m =
[[108 127 136 120 112 129 142 109 137 146 105 117 149]
 [129 126 117 122 125 122 120 128 124 118 130 124 116]
 [127 126 122 123 131 113 108 134 120 117 131 131 118]
 [130 136 134 131 131 131 132 133 136 137 129 132 137]
 [127 122 126 127 126 128 128 123 124 124 127 126 124]
 [131 121 143 143 135 143 142 126 125 135 130 134 139]
 [110 105 137 128 125 116 120 115 105 122 111 128 133]]
Rows and columns are counted from 0.
row 0 col 0: 108
row 6 col 3: 128
row 4 col 8: 124
row 6 col 7: 115
row 6 col 12: 133
row 0 col 11: 117
row 2 col 11: 131
row 2 col 10: 131
row 1 col 2: 117
row 0 col 8: 137
row 0 col 5: 129
row 1 col 6: 120
row 4 col 1: 122
row 2 col 9: 117
row 4 col 3: 127
row 1 col 4: 125
row 2 col 6: 108
row 5 col 10: 130
row 6 col 0: 110
row 6 col 9: 122
row 3 col 0: 130
row 0 col 4: 112
row 2 col 8: 120
row 3 col 11: 132
row 1 col 5: 122
row 6 col 10: 111
row 4 col 5: 128
row 3 col 3: 131
row 5 col 9: 135
row 1 col 0: 129
row 4 col 12: 124
row 1 col 12: 116
row 6 col 4: 125

W = [110 124 128  99 128 128 129 125 129 128 118 128 129 128]
W[0] => 110
W[11] => 128
W[10] => 118
W[8] => 129
W[12] => 129

a =
[[129 126 131 137 152 124 151 132 131 129 150 124 121 139]
 [147 145 125 149 150 150 151 142 150 148 150 144 114 132]
 [104 104 144 129 116 103 112 122 128 104 125 109 135 130]
 [151 147 125 130 139 154 142 136 144 149 128 147 113 115]
 [145 142 117 135 143 151 137 142 140 151 129 151 139 135]
 [113 123 116 117 116 108 127 113 120 103 130 108 117 124]
 [144 133 126 141 121 140 126 142 141 147 130 147 108 104]
 [149 134 128 148 133 136 132 143 143 149 128 149 111 114]
 [107 145 116 120 114 104 116 116 109 108 129 112 135 122]
 [152 148 127 137 128 148 139 124 141 149 136 146 115 114]
 [108 124 124 123 104 106 105 126 112 111 107 115 130 118]]
Rows and columns are counted from 0.
(0, 0): 129
(3, 13): 115
(5, 7): 113
(4, 0): 145
(1, 4): 150
(5, 13): 124
(4, 7): 142
(1, 5): 150
(10, 8): 112
(2, 6): 112
(4, 8): 140
(8, 11): 112
(5, 4): 116
(5, 12): 117
(6, 2): 126
(9, 13): 114
(2, 5): 103
(5, 8): 120
(1, 10): 150
(10, 3): 123
(4, 13): 135
(6, 12): 108
(1, 2): 125
(1, 1): 145
(5, 6): 127
(6, 1): 133
(8, 8): 109
(1, 6): 151
(5, 2): 116
(2, 1): 104
(10, 2): 124
(7, 1): 134
(7, 13): 114
(2, 12): 135
(6, 0): 144

x =
[[122 139 114 125 129 124 136 137 134 134 144 131 118 144]
 [125 118 116 134 113 126 148 130 117 126 126 125 130 133]
 [126 124 114 131 116 128 143 139 120 125 130 131 128 131]
 [121 128 122 129 126 122 139 120 130 134 134 121 121 144]
 [131 136 137 124 139 130 112 128 137 130 130 131 127 124]
 [123 116 119 134 114 124 150 122 118 128 125 120 128 138]
 [134 135 135 124 137 133 111 136 133 126 128 137 130 116]
 [121 135 119 127 130 122 136 127 133 135 140 125 118 146]
 [137 125 136 128 128 136 115 137 124 120 117 136 139 105]
 [136 131 134 125 131 135 114 140 128 122 123 139 135 109]
 [131 124 145 129 135 128 117 110 131 129 118 121 132 123]
 [132 121 141 130 129 130 120 118 126 125 116 124 135 118]
 [130 129 146 127 140 126 113 109 136 132 123 121 128 127]]
Rows and columns are counted from 0.
(0, 0) = 122
(1, 6) = 148
(8, 3) = 128
(9, 0) = 136
(1, 11) = 125
(8, 4) = 128
(2, 4) = 116
(7, 0) = 121
(12, 0) = 130
(2, 10) = 130
(7, 4) = 130
(6, 11) = 137
(11, 7) = 118
(6, 2) = 135
(2, 5) = 128
(12, 3) = 127
(1, 4) = 113
(2, 1) = 124
(0, 9) = 134
(5, 2) = 119
(10, 4) = 135
(2, 8) = 120
(0, 4) = 129
(7, 11) = 125
(0, 5) = 124
(5, 7) = 122
(0, 2) = 114
(6, 10) = 128
(0, 10) = 144
(12, 1) = 129
(6, 0) = 134
(10, 12) = 132
(5, 8) = 118
(3, 5) = 122
(3, 3) = 129

B =
[[124 127 112 150 110 120 133 117 123 128 111]
 [127 127 118 140 117 124 130 122 127 129 120]
 [133 124 124 129 123 131 124 130 135 122 129]
 [126 129 129 114 132 140 117 137 131 121 135]
 [125 133 143 115 135 131 120 136 132 130 141]
 [124 127 126 135 125 121 135 124 122 131 122]
 [128 129 131 106 136 145 111 143 138 117 141]
 [133 127 132 109 135 143 111 142 144 115 144]
 [124 130 127 140 121 119 136 119 119 134 119]
 [131 127 133 104 138 146 110 145 142 115 144]
 [134 132 140 111 132 138 113 137 142 121 145]
 [125 134 137 119 132 128 122 128 130 128 137]
 [123 135 141 106 137 137 113 138 134 129 145]]
Indices start at 0.
row 0 col 0 = 124
row 10 col 8 = 142
row 7 col 7 = 142
row 8 col 6 = 136
row 10 col 10 = 145
row 10 col 3 = 111
row 12 col 0 = 123
row 6 col 4 = 136
row 9 col 10 = 144
row 7 col 0 = 133
row 1 col 4 = 117
row 8 col 0 = 124
row 10 col 0 = 134
row 11 col 5 = 128
row 1 col 7 = 122
row 7 col 8 = 144
row 2 col 3 = 129
row 3 col 5 = 140
row 11 col 3 = 119
row 4 col 5 = 131
row 7 col 4 = 135
row 9 col 5 = 146
row 12 col 1 = 135
row 7 col 3 = 109
row 5 col 2 = 126
row 6 col 8 = 138
row 11 col 8 = 130
row 4 col 6 = 120
row 9 col 2 = 133
row 8 col 10 = 119
row 4 col 4 = 135
row 2 col 4 = 123
row 5 col 5 = 121
row 12 col 9 = 129
row 11 col 7 = 128

M =
[[138 100 152 158 102]
 [141 110 146 148 110]]
M[0][0]: 138
M[-2][-2]: 158
M[-2][4]: 102
M[-1][4]: 110
M[1][0]: 141

X = [111, 130, 133, 129, 119, 131, 121, 145, 156, 131, 129, 122, 137]
X[0] = 111
X[9] = 131
X[12] = 137
X[10] = 129
X[2] = 133

grid = [135  99 152 114 106 150 145 126 108 121 123 139 115 134  99 108]
grid[0] = 135
grid[5] = 150
grid[12] = 115
grid[14] = 99
grid[4] = 106
grid[3] = 114

A =
[[145 132 143 106]
 [116 113 132 111]
 [139 143 144 115]
 [119 117 131 111]
 [ 99 102 125 133]]
A[-5,-4]	145
A[3]	[119, 117, 131, 111]
A[-3,-1]	115
A[-5,3]	106
A[-3,0]	139
A[-3]	[139, 143, 144, 115]
A[-5,2]	143
A[2,-2]	144
A[4,-4]	99
A[3,-4]	119

arr = (134, 144, 112, 155, 136, 122, 146, 136, 116, 133, 108)
arr[0] -> 134
arr[6] -> 146
arr[2] -> 112
arr[1] -> 144

data = [[133, 130, 141, 144, 99], [136, 128, 138, 145, 99], [126, 135, 150, 137, 100], [149, 101, 105, 148, 134], [133, 115, 148, 107, 112], [125, 135, 152, 135, 101]]
Indices start at 0.
(0, 0) => 133
(2, 1) => 135
(5, 3) => 135
(5, 2) => 152
(1, 1) => 128
(1, 4) => 99
(4, 4) => 112
(1, 3) => 145
(3, 1) => 101
(0, 4) => 99
(5, 1) => 135
(3, 2) => 105
(2, 3) => 137
(0, 1) => 130
(3, 4) => 134
(2, 2) => 150
